Here is a tiny trained network, its code and every weight. The questions are about switching its units off for an input and a target symbol, where a switched-off unit gives its printed mean instead of its output.

import numpy as np


def w(rows, s, z=0):
    codes = np.array(rows[::2]) - 128.0
    scale = np.full(codes.shape[1], s)
    scale[-1] = z or s
    return codes * scale


def norm(h):
    return h / np.sqrt((h * h).mean(-1, keepdims=True) + 1e-5)


def f(y):
    return y / 2 * (1 + np.tanh(0.7978845608 * (y + 0.044715 * y**3)))


def softmax(a):
    e = np.exp(a - a.max(-1, keepdims=True))
    return e / e.sum(-1, keepdims=True)


def log_softmax(a):
    a = a - a.max(-1, keepdims=True)
    return a - np.log(np.exp(a).sum(-1, keepdims=True))


def net(x, mask):
    ids = ['αγεηθμξπστψω'.index(c) for c in x.split()]
    T = len(ids)
    res = E[ids] + P[:T]
    u = 0
    for l in range(2):
        r = norm(res)
        for j in range(2):
            rows = slice(2 * j, 2 * j + 2)
            q, k, v = (r @ M[l][rows].T for M in (Q, K, V))
            z = softmax(np.where(np.tri(T) > 0, q @ k.T / 2**0.5, -1e9)) @ v
            o = O[l][rows]
            res = res + np.where(mask[u + j], z, o[:, -1]) @ o[:, :-1]
        u += 2
        y = f(norm(res) @ A[l][:, :-1].T + A[l][:, -1])
        res = res + np.where(mask[u : u + 8], y, B[l][:, -1]) @ B[l][:, :-1]
        u += 8
    return log_softmax(norm(res)[-1] @ U[:, :-1].T + U[:, -1])


Q, K, V, O, A, B = {}, {}, {}, {}, {}, {}
E = w([
[155,103,165,73,130,180,115,79,146,68,155],'α',
[28,164,132,158,142,2,160,154,79,140,97],'γ',
[123,144,186,165,50,99,84,90,191,168,113],'ε',
[158,125,104,97,108,168,103,81,44,185,130],'η',
[184,148,176,98,156,116,191,57,106,199,116],'θ',
[150,112,165,84,94,143,153,189,83,173,170],'μ',
[101,124,149,129,160,191,87,153,176,96,115],'ξ',
[129,116,108,124,142,171,121,127,110,192,96],'π',
[193,158,71,145,124,146,156,114,139,114,151],'σ',
[184,34,165,144,113,202,176,165,207,96,77],'τ',
[137,131,129,60,125,134,169,172,128,114,93],'ψ',
[150,152,122,48,76,125,106,172,99,163,124],'ω',
],0.0081)
P = w([
[211,121,71,3,38,113,30,231,66,130,52],'0',
[164,112,64,34,73,168,97,221,119,156,112],'1',
[159,133,68,76,74,198,120,199,130,136,128],'2',
[136,103,52,99,58,193,150,168,132,131,135],'3',
[133,113,58,135,79,198,168,134,148,118,140],'4',
[115,112,62,175,94,224,209,118,148,74,160],'5',
[143,98,69,185,94,207,211,110,128,86,181],'6',
],0.0023)
Q[0] = w([
[155,133,175,181,76,91,57,116,225,173,158],'0.h1',
[113,203,121,123,55,96,175,139,111,112,132],'0.h1',
[173,175,69,188,102,151,161,75,162,86,204],'0.h2',
[70,84,147,181,193,3,73,105,130,100,141],'0.h2',
],0.0049)
K[0] = w([
[113,198,212,118,42,73,44,154,238,177,126],'0.h1',
[183,166,90,185,93,123,163,89,150,89,140],'0.h1',
[245,217,47,123,92,105,62,170,130,97,112],'0.h2',
[30,118,171,64,127,95,24,252,83,166,33],'0.h2',
],0.0045)
V[0] = w([
[91,23,110,68,39,153,75,190,14,103,50],'0.h1',
[43,126,176,69,132,25,82,112,43,80,57],'0.h1',
[86,67,169,46,78,173,73,171,134,230,58],'0.h2',
[130,102,18,236,64,135,102,152,99,6,201],'0.h2',
],0.0024)
O[0] = w([
[62,212,122,74,177,169,180,246,157,199,236,255],'0.h1',
[124,130,43,178,163,215,104,166,102,74,163,50],'0.h1',
[113,253,136,153,152,193,54,183,133,73,105,163],'0.h2',
[33,37,62,59,157,110,91,130,167,70,90,141],'0.h2',
],0.0035,0.0028)
A[0] = w([
[128,115,83,229,57,136,48,3,214,203,119,216],'0.n1',
[208,89,208,15,77,142,53,112,125,30,170,63],'0.n2',
[141,119,74,133,70,137,142,31,193,159,166,38],'0.n3',
[85,209,72,93,125,116,106,122,51,107,245,59],'0.n4',
[77,172,79,32,157,134,145,214,160,105,103,106],'0.n5',
[109,213,168,161,172,161,138,118,77,164,127,36],'0.n6',
[72,103,120,84,94,147,188,200,188,129,135,249],'0.n7',
[29,144,190,167,206,171,19,173,204,13,98,159],'0.n8',
],0.0033,0.0019)
B[0] = w([
[181,204,195,97,2,67,112,159,93,164,196,150],'0.n1',
[55,196,156,168,150,225,151,67,93,167,193,168],'0.n2',
[172,174,157,68,104,46,187,173,145,35,124,145],'0.n3',
[134,113,144,222,59,168,31,173,92,124,73,149],'0.n4',
[183,161,132,182,121,139,102,82,84,215,212,207],'0.n5',
[175,127,174,55,111,148,192,136,62,71,55,131],'0.n6',
[144,166,95,85,76,158,73,130,61,199,132,252],'0.n7',
[135,136,110,9,66,94,184,149,60,180,99,142],'0.n8',
],0.004)
Q[1] = w([
[30,110,206,228,213,46,53,157,186,29,54],'1.h1',
[52,118,73,202,249,96,42,182,109,129,126],'1.h1',
[201,142,97,59,124,189,188,206,20,177,128],'1.h2',
[189,124,98,37,28,207,222,192,38,253,180],'1.h2',
],0.0055)
K[1] = w([
[144,254,142,245,111,81,43,199,137,116,76],'1.h1',
[181,208,57,173,177,121,96,225,179,83,53],'1.h1',
[54,82,81,205,221,138,237,98,176,33,119],'1.h2',
[73,29,149,176,148,85,234,13,192,72,114],'1.h2',
],0.0048)
V[1] = w([
[167,144,153,149,65,121,135,66,179,88,180],'1.h1',
[124,145,78,178,62,109,74,220,99,202,88],'1.h1',
[30,249,101,120,86,108,49,139,25,154,204],'1.h2',
[173,51,124,141,55,253,88,157,195,63,135],'1.h2',
],0.0043)
O[1] = w([
[85,133,153,133,99,144,94,122,89,202,142,105],'1.h1',
[179,66,120,135,118,53,138,115,169,84,52,222],'1.h1',
[87,122,116,159,142,125,128,50,145,101,176,251],'1.h2',
[150,117,159,134,69,254,77,173,197,154,112,137],'1.h2',
],0.0071,0.0032)
A[1] = w([
[25,130,102,222,202,21,156,56,76,55,187,33],'1.n1',
[105,160,255,141,74,89,115,185,100,158,181,127],'1.n2',
[45,56,81,95,141,85,91,189,165,231,56,31],'1.n3',
[90,159,71,205,237,72,155,156,144,56,85,163],'1.n4',
[83,191,152,120,197,47,206,221,1,105,115,113],'1.n5',
[193,98,139,179,119,165,117,112,109,149,171,16],'1.n6',
[113,95,131,48,81,122,123,151,118,210,203,25],'1.n7',
[159,108,123,122,66,162,76,183,199,90,97,246],'1.n8',
],0.0054,0.0013)
B[1] = w([
[54,60,41,214,22,170,149,185,115,65,213,194],'1.n1',
[124,160,130,131,145,137,253,11,178,97,84,181],'1.n2',
[237,26,85,69,52,83,53,104,113,75,217,146],'1.n3',
[108,42,99,171,89,173,193,66,172,203,193,163],'1.n4',
[122,199,146,122,107,120,224,104,5,163,91,195],'1.n5',
[108,118,180,111,180,123,146,177,132,75,168,153],'1.n6',
[159,53,131,116,168,93,46,41,129,116,129,255],'1.n7',
[61,86,165,162,147,60,176,159,94,146,104,229],'1.n8',
],0.0052,0.0047)
U = w([
[72,156,148,136,160,204,79,79,133,195,204,150],'α',
[42,104,42,194,65,100,164,157,80,114,183,122],'γ',
[95,166,197,168,52,63,110,62,204,128,85,72],'ε',
[162,123,105,192,169,156,88,89,97,25,45,136],'η',
[137,182,137,104,157,101,188,139,3,165,72,103],'θ',
[120,101,201,130,194,59,186,187,169,53,178,188],'μ',
[15,140,86,37,167,103,148,143,174,81,65,163],'ξ',
[150,89,71,198,193,147,183,76,198,181,63,4],'π',
[192,27,110,84,125,61,68,84,104,143,155,103],'σ',
[143,111,163,146,51,176,130,236,142,178,67,162],'τ',
[213,217,45,135,157,122,175,185,197,91,173,94],'ψ',
[105,208,122,189,103,46,39,207,103,145,139,209],'ω',
],0.0059,0.0016)

Each question gives the input, a string of symbols that net reads in full, and the target symbol t.
The units are the heads (2 rows each of Q, K, V and O) and the neurons (one row each of A and B). Each row of codes is followed by its name. A weight is (code - 128) times the scale printed after its matrix; where a second scale follows, it is the last column's (O, A, B and U).
mask holds one flag per unit, layer by layer, with each layer's heads first. A switched-off unit (its flag False) gives its mean, the last column of its rows in O or B, instead of its output. The means were averaged over made-up inputs and are rounded, as every weight is.
A unit's drop is (log p(t) with every unit on - log p(t) with that unit switched off) / (log p(t) with every unit on - log p(t) with every unit switched off).
The circuit of an input: a set's keep is (log p(t) with only the set's units on - log p(t) with every unit switched off) / (log p(t) with every unit on - log p(t) with every unit switched off). Starting from the 12 units with the biggest drops (on a tie, the unit counted first), units are removed one at a time, each time the one whose removal leaves the highest keep (on an exact tie, the one counted first), for as long as the keep stays at least 0.8.
circuit, biggest first: the units of the circuit, biggest drop first
k most important neurons: the k neurons with the biggest drops, biggest first
top k neurons in layer l: the k neurons of layer l with the biggest drops, biggest first
drop when u is switched off: that unit's drop, to one decimal
input γ ε ψ ω, target γ: circuit, biggest first : (1.h2, 1.n1)
input ω α μ γ ψ ψ η, target γ: circuit, biggest first : (1.h2, 1.n1)
input μ γ σ θ ξ, target θ: circuit, biggest first : (1.h2, 0.n8, 1.n5)
input μ τ μ ω, target τ: circuit, biggest first : (1.h2)
input π ξ π σ α σ π, target σ: circuit, biggest first : (0.h2, 1.n3)
input μ μ ξ μ ε ξ, target ξ: top 3 neurons in layer 0 : (0.n8, 0.n1, 0.n2)
input μ γ π ψ η ξ, target γ: 2 most important neurons : (0.n8, 1.n1)
input π μ μ, target μ: top 2 neurons in layer 0 : (0.n4, 0.n1)
input ψ μ μ, target μ: 2 most important neurons : (0.n4, 1.n6)
input ξ μ ξ μ ξ ξ, target ξ: top 2 neurons in layer 0 : (0.n8, 0.n2)
input ψ ω π ψ ω, target ω: top 2 neurons in layer 1 : (1.n2, 1.n1)
input γ ε μ, target γ: 2 most important neurons : (0.n1, 1.n1)
input ε μ σ ε μ ψ μ, target σ: 2 most important neurons : (0.n7, 1.n7)
input μ ω ω, target ω: top 2 neurons in layer 0 : (0.n4, 0.n5)
input ω α ξ μ α ω, target α: top neuron in layer 0 : (0.n2)
input ω μ ψ, target ψ: top 4 neurons in layer 1 : (1.n7, 1.n5, 1.n1, 1.n2)
input ψ μ ω ε π, target π: 2 most important neurons : (0.n1, 1.n1)
input μ η ψ, target ψ: top 2 neurons in layer 0 : (0.n5, 0.n7)
input θ μ γ θ ε π, target θ: 3 most important neurons : (0.n7, 0.n4, 0.n5)
input μ ω π ξ ψ ω α, target α: circuit, biggest first : (1.h1)
input α ξ η η μ π, target α: top 2 neurons in layer 1 : (1.n2, 1.n1)
input μ α ε ε σ μ, target σ: drop when 0.h2 is switched off : 0.5
input ψ ω α θ μ α ψ, target α: drop when 1.h1 is switched off : 0.2
input η σ η η ψ μ ω, target σ: drop when 0.h1 is switched off : 0.1
input ψ μ μ μ η, target η: top 2 neurons in layer 1 : (1.n1, 1.n4)
